Below is a small trained network, with its code and all its weights. Each question gives an input and a target symbol and asks what happens when units are switched off, that is, made to give their printed mean instead of their output.

import numpy as np


def w(rows, s, z=0):
    codes = np.array(rows[::2]) - 128.0
    scale = np.full(codes.shape[1], s)
    scale[-1] = z or s
    return codes * scale


def norm(h):
    return h / np.sqrt((h * h).mean(-1, keepdims=True) + 1e-5)


def softmax(a):
    e = np.exp(a - a.max(-1, keepdims=True))
    return e / e.sum(-1, keepdims=True)


def log_softmax(a):
    a = a - a.max(-1, keepdims=True)
    return a - np.log(np.exp(a).sum(-1, keepdims=True))


def net(x, mask):
    ids = ['αγθλμξπσψω'.index(c) for c in x.split()]
    T = len(ids)
    res = E[ids] + P[:T]
    u = 0
    for l in range(3):
        r = norm(res)
        for j in range(2):
            rows = slice(3 * j, 3 * j + 3)
            q, k, v = (r @ M[l][rows].T for M in (Q, K, V))
            z = softmax(np.where(np.tri(T) > 0, q @ k.T / 3**0.5, -1e9)) @ v
            o = O[l][rows]
            res = res + np.where(mask[u + j], z, o[:, -1]) @ o[:, :-1]
        u += 2
    return log_softmax(norm(res)[-1] @ U[:, :-1].T + U[:, -1])


Q, K, V, O = {}, {}, {}, {}
E = w([
[75,140,60,45,112,155,95],'α',
[133,78,50,143,97,176,83],'γ',
[158,142,172,184,142,103,143],'θ',
[137,162,108,141,146,125,166],'λ',
[89,120,139,137,147,153,102],'μ',
[225,145,112,146,113,46,160],'ξ',
[142,121,166,111,114,60,146],'π',
[153,118,102,98,90,170,91],'σ',
[163,191,128,104,189,34,138],'ψ',
[199,108,5,172,170,166,85],'ω',
],0.018)
P = w([
[90,167,176,159,168,108,128],'0',
[143,216,134,172,4,65,167],'1',
[204,84,68,49,44,50,80],'2',
[131,85,145,122,137,111,154],'3',
[97,185,143,214,20,75,149],'4',
[190,92,120,66,79,120,89],'5',
[109,174,146,111,146,167,165],'6',
],0.015)
Q[0] = w([
[112,175,129,165,1,131,120],'L0H0',
[178,149,125,53,27,178,158],'L0H0',
[99,66,90,167,112,151,179],'L0H0',
[106,142,115,122,194,59,50],'L0H1',
[140,8,127,98,164,126,104],'L0H1',
[62,170,179,177,73,144,104],'L0H1',
],0.0097)
K[0] = w([
[116,126,127,116,65,195,3],'L0H0',
[161,93,145,96,69,155,148],'L0H0',
[68,85,127,153,125,152,140],'L0H0',
[140,152,134,97,124,114,87],'L0H1',
[137,103,133,120,85,110,117],'L0H1',
[99,138,137,142,112,154,105],'L0H1',
],0.016)
V[0] = w([
[90,43,152,140,121,128,172],'L0H0',
[129,102,94,171,203,40,176],'L0H0',
[181,177,165,152,165,154,71],'L0H0',
[134,170,98,53,176,143,132],'L0H1',
[73,204,138,110,2,135,120],'L0H1',
[84,62,98,108,101,76,181],'L0H1',
],0.0098)
O[0] = w([
[124,173,153,132,159,171,111,49],'L0H0',
[73,169,96,129,73,223,157,2],'L0H0',
[150,1,74,71,164,89,70,155],'L0H0',
[63,152,104,142,141,131,67,118],'L0H1',
[171,113,172,142,77,97,75,210],'L0H1',
[177,173,130,80,160,85,135,93],'L0H1',
],0.0095,0.0072)
Q[1] = w([
[156,76,143,40,114,89,118],'L1H0',
[149,72,139,139,159,183,101],'L1H0',
[119,127,171,84,157,187,163],'L1H0',
[115,160,103,122,176,190,67],'L1H1',
[66,80,135,173,98,141,108],'L1H1',
[10,164,143,186,125,129,116],'L1H1',
],0.012)
K[1] = w([
[185,130,134,166,146,47,144],'L1H0',
[158,115,123,119,70,160,86],'L1H0',
[114,164,142,121,19,96,144],'L1H0',
[131,191,184,65,65,87,76],'L1H1',
[86,76,147,166,87,173,114],'L1H1',
[87,180,91,163,109,251,111],'L1H1',
],0.012)
V[1] = w([
[76,130,174,174,92,123,51],'L1H0',
[73,156,112,55,255,69,213],'L1H0',
[131,132,16,164,198,223,83],'L1H0',
[182,189,17,224,46,48,190],'L1H1',
[131,193,147,119,210,225,163],'L1H1',
[53,119,77,111,109,157,104],'L1H1',
],0.0081)
O[1] = w([
[114,131,153,169,105,246,183,130],'L1H0',
[90,145,96,171,104,113,8,78],'L1H0',
[231,208,148,130,177,159,103,88],'L1H0',
[1,182,183,105,215,61,198,199],'L1H1',
[98,39,164,211,106,143,65,12],'L1H1',
[106,147,129,182,108,144,77,94],'L1H1',
],0.0094,0.011)
Q[2] = w([
[116,156,64,176,136,70,171],'L2H0',
[135,60,65,49,154,93,124],'L2H0',
[87,93,135,110,226,215,209],'L2H0',
[150,211,162,105,168,95,150],'L2H1',
[91,59,134,1,195,215,131],'L2H1',
[206,128,65,97,130,215,156],'L2H1',
],0.0096)
K[2] = w([
[11,189,152,145,203,171,146],'L2H0',
[147,108,45,108,137,80,173],'L2H0',
[81,144,172,102,125,89,209],'L2H0',
[128,139,40,152,190,138,185],'L2H1',
[214,144,135,86,116,79,218],'L2H1',
[199,158,110,87,139,146,91],'L2H1',
],0.013)
V[2] = w([
[161,95,151,66,94,136,110],'L2H0',
[125,189,151,12,102,108,22],'L2H0',
[123,162,81,79,92,130,80],'L2H0',
[138,154,181,60,108,164,84],'L2H1',
[129,108,52,162,203,125,153],'L2H1',
[144,140,17,89,184,111,156],'L2H1',
],0.011)
O[2] = w([
[107,114,135,137,163,71,186,171],'L2H0',
[82,106,24,203,162,59,155,181],'L2H0',
[96,142,11,189,152,182,100,141],'L2H0',
[147,146,32,161,58,107,178,100],'L2H1',
[169,141,143,124,190,174,104,152],'L2H1',
[192,169,119,196,224,159,136,254],'L2H1',
],0.012,0.0057)
U = w([
[40,149,9,164,105,113,166,171],'α',
[247,169,118,108,158,183,134,120],'γ',
[146,94,190,53,78,160,156,185],'θ',
[99,186,141,150,105,143,67,254],'λ',
[166,81,68,192,52,189,166,215],'μ',
[50,190,211,193,179,64,139,70],'ξ',
[56,125,126,74,76,75,138,161],'π',
[206,37,67,106,106,18,126,153],'σ',
[88,149,56,216,170,76,46,77],'ψ',
[189,175,85,185,200,185,63,47],'ω',
],0.012,0.0052)

Each question gives the input, a string of symbols that net reads in full, and the target symbol t.
The units are the heads (3 rows each of Q, K, V and O). Each row of codes is followed by its name. A weight is (code - 128) times the scale printed after its matrix; where a second scale follows, it is the last column's (O and U).
mask holds one flag per head, layer by layer. A switched-off head (its flag False) gives its mean, the last column of its rows in O, instead of its output. The means were averaged over made-up inputs and are rounded, as every weight is.
A unit's drop is (log p(t) with every unit on - log p(t) with that unit switched off) / (log p(t) with every unit on - log p(t) with every unit switched off).
The circuit of an input: a set's keep is (log p(t) with only the set's units on - log p(t) with every unit switched off) / (log p(t) with every unit on - log p(t) with every unit switched off). Starting from all 6 units, units are removed one at a time, each time the one whose removal leaves the highest keep (on an exact tie, the one counted first), for as long as the keep stays at least 0.8.
circuit, biggest first: the units of the circuit, biggest drop first
unit that matters most: the unit with the biggest drop
heads that matter: for each layer, one digit per head in row order, 1 if its drop is at least 0.15 and else 0, layers parted by /
input μ ξ α π, target π: circuit, biggest first -> L2H1; L1H0
input λ α α ξ, target ξ: circuit, biggest first -> L1H1; L0H0
input ξ ξ μ, target π: circuit, biggest first -> L1H1; L1H0
input ξ σ α α, target α: heads that matter -> 11 / 10 / 10
input σ θ λ σ λ, target σ: circuit, biggest first -> L0H0
input ξ θ λ μ, target μ: circuit, biggest first -> L0H0; L1H1
input μ ξ ψ, target α: circuit, biggest first -> L1H1; L0H0; L2H0
input π ξ λ ξ λ λ, target π: circuit, biggest first -> L1H1; L0H0; L1H0
input μ γ ω μ σ, target μ: circuit, biggest first -> L1H1; L1H0
input σ λ σ σ γ λ ξ, target ξ: circuit, biggest first -> L2H1; L1H1
input ψ σ λ, target α: circuit, biggest first -> L1H0; L2H0
input μ α θ ξ π, target μ: circuit, biggest first -> L1H1; L0H0
input θ ω σ σ μ, target θ: heads that matter -> 00 / 01 / 10
input ω σ σ, target γ: circuit, biggest first -> L2H1; L0H0
input γ λ γ γ, target γ: unit that matters most -> L1H0
input σ θ σ σ σ γ μ, target μ: circuit, biggest first -> L1H1; L0H0; L0H1
input θ σ ξ ω σ, target θ: heads that matter -> 10 / 01 / 11
input γ θ ω, target γ: heads that matter -> 00 / 10 / 00
input α ψ ξ λ ξ, target α: heads that matter -> 01 / 10 / 11
input σ σ ω ω, target ω: heads that matter -> 00 / 00 / 01
input θ ξ σ μ γ, target θ: heads that matter -> 01 / 01 / 10
input σ ξ γ ω α ψ γ, target ω: unit that matters most -> L2H1
input λ σ σ ξ α, target λ: heads that matter -> 11 / 11 / 10
input ψ σ ξ ξ σ, target ψ: heads that matter -> 01 / 10 / 10
input ξ λ α π θ λ σ, target σ: heads that matter -> 11 / 10 / 00
